Here is a tiny trained network, its code and every weight. The questions are about switching its units off for an input and a target symbol, where a switched-off unit gives its printed mean instead of its output.

import numpy as np


def w(rows, s, z=0):
    codes = np.array(rows[::2]) - 128.0
    scale = np.full(codes.shape[1], s)
    scale[-1] = z or s
    return codes * scale


def norm(h):
    return h / np.sqrt((h * h).mean(-1, keepdims=True) + 1e-5)


def f(y):
    return np.maximum(y, 0)


def softmax(a):
    e = np.exp(a - a.max(-1, keepdims=True))
    return e / e.sum(-1, keepdims=True)


def log_softmax(a):
    a = a - a.max(-1, keepdims=True)
    return a - np.log(np.exp(a).sum(-1, keepdims=True))


def net(x, mask):
    ids = ['αβεζλμπσψ'.index(c) for c in x.split()]
    T = len(ids)
    res = E[ids] + P[:T]
    r = norm(res)
    for j in range(2):
        rows = slice(4 * j, 4 * j + 4)
        q, k, v = (r @ M[0][rows].T for M in (Q, K, V))
        z = softmax(np.where(np.tri(T) > 0, q @ k.T / 4**0.5, -1e9)) @ v
        o = O[0][rows]
        res = res + np.where(mask[j], z, o[:, -1]) @ o[:, :-1]
    y = f(norm(res) @ A[0][:, :-1].T + A[0][:, -1])
    res = res + np.where(mask[2:10], y, B[0][:, -1]) @ B[0][:, :-1]
    return log_softmax(norm(res)[-1] @ U[:, :-1].T + U[:, -1])


Q, K, V, O, A, B = {}, {}, {}, {}, {}, {}
E = w([
[151,101,243,106],'α',
[116,75,170,139],'β',
[164,240,157,206],'ε',
[83,224,103,215],'ζ',
[39,71,174,79],'λ',
[83,251,110,188],'μ',
[92,100,146,71],'π',
[126,255,137,137],'σ',
[214,149,254,70],'ψ',
],0.0091)
P = w([
[147,46,19,66],'0',
[30,167,253,106],'1',
[28,172,228,116],'2',
[29,180,239,119],'3',
[176,113,152,26],'4',
[157,103,150,44],'5',
[152,107,148,56],'6',
[50,128,241,64],'7',
[75,135,226,72],'8',
[61,134,236,57],'9',
[156,101,182,94],'10',
[152,125,190,51],'11',
[138,99,165,74],'12',
],0.0054)
Q[0] = w([
[177,5,155,83],'H1',
[195,60,73,85],'H1',
[139,198,118,164],'H1',
[198,7,101,95],'H1',
[115,180,136,183],'H2',
[101,224,109,145],'H2',
[100,114,139,157],'H2',
[65,165,199,145],'H2',
],0.015)
K[0] = w([
[101,203,212,71],'H1',
[15,126,251,166],'H1',
[120,130,44,161],'H1',
[43,199,195,105],'H1',
[136,91,3,177],'H2',
[192,95,33,178],'H2',
[114,84,110,172],'H2',
[135,68,88,49],'H2',
],0.012)
V[0] = w([
[54,167,109,60],'H1',
[128,254,171,91],'H1',
[62,99,187,171],'H1',
[202,93,102,190],'H1',
[134,196,215,88],'H2',
[99,115,77,162],'H2',
[145,177,139,91],'H2',
[187,122,199,169],'H2',
],0.015)
O[0] = w([
[4,159,236,132,254],'H1',
[3,99,80,99,214],'H1',
[188,56,223,109,99],'H1',
[236,151,44,147,7],'H1',
[40,127,101,179,201],'H2',
[186,160,155,32,78],'H2',
[77,136,145,180,161],'H2',
[160,108,105,178,59],'H2',
],0.012,0.0065)
A[0] = w([
[44,183,128,143,253],'N1',
[141,220,184,97,170],'N2',
[246,167,49,163,101],'N3',
[140,8,206,164,80],'N4',
[101,160,92,145,224],'N5',
[109,34,138,121,34],'N6',
[169,136,208,114,65],'N7',
[179,207,145,114,88],'N8',
],0.015,0.0041)
B[0] = w([
[203,69,131,131,247],'N1',
[130,92,71,138,184],'N2',
[75,30,165,70,154],'N3',
[108,73,5,23,161],'N4',
[119,96,156,122,171],'N5',
[155,69,154,128,148],'N6',
[82,132,124,137,163],'N7',
[148,207,121,222,158],'N8',
],0.015,0.016)
U = w([
[19,197,105,162,104],'α',
[214,94,143,115,187],'β',
[159,90,29,89,115],'ε',
[124,149,243,113,76],'ζ',
[167,61,183,201,65],'λ',
[139,110,79,244,122],'μ',
[127,162,169,217,181],'π',
[140,173,54,133,255],'σ',
[124,128,141,2,73],'ψ',
],0.015,0.0074)

Each question gives the input, a string of symbols that net reads in full, and the target symbol t.
The units are the heads (4 rows each of Q, K, V and O) and the neurons (one row each of A and B). Each row of codes is followed by its name. A weight is (code - 128) times the scale printed after its matrix; where a second scale follows, it is the last column's (O, A, B and U).
mask holds one flag per unit, heads first, then neurons. A switched-off unit (its flag False) gives its mean, the last column of its rows in O or B, instead of its output. The means were averaged over made-up inputs and are rounded, as every weight is.
A unit's drop is (log p(t) with every unit on - log p(t) with that unit switched off) / (log p(t) with every unit on - log p(t) with every unit switched off).
most important unit: the unit with the biggest drop
k most important neurons: the k neurons with the biggest drops, biggest first
heads that matter: for each layer, one digit per head in row order, 1 if its drop is at least 0.15 and else 0, layers parted by /
drop of u: that unit's drop, to one decimal
input ψ σ β β, target μ: most important unit : H2
input π μ ε ε, target π: 2 most important neurons : N8, N2
input ε λ β β σ σ μ σ λ α λ ζ, target ε: heads that matter : 10
input α λ ζ, target λ: heads that matter : 10
input ζ σ ζ β α σ, target σ: heads that matter : 11
input ε σ ζ ε, target ε: heads that matter : 10
input π μ ζ μ λ α μ α ζ α ε, target π: heads that matter : 11
input ζ λ σ λ β ε ε μ, target σ: 3 most important neurons : N8, N2, N1
input π ψ β σ, target π: 3 most important neurons : N8, N2, N4
input α π π ψ σ σ σ, target λ: 3 most important neurons : N3, N4, N2
input ζ ε ε, target σ: 2 most important neurons : N2, N8
input π α ζ α β σ ε ζ σ σ ζ ζ, target π: 2 most important neurons : N8, N4
input ψ π λ μ π ζ ε λ μ ε, target μ: drop of H1 : 0.6
input λ ε σ ε ψ μ, target ζ: drop of N5 : 0.0
input ψ ζ σ λ, target μ: drop of N3 : 0.1
input ε μ μ π β λ ψ σ, target ε: most important neuron : N3
input ζ π σ λ ζ ε ψ μ λ β σ, target σ: 3 most important neurons : N8, N2, N1
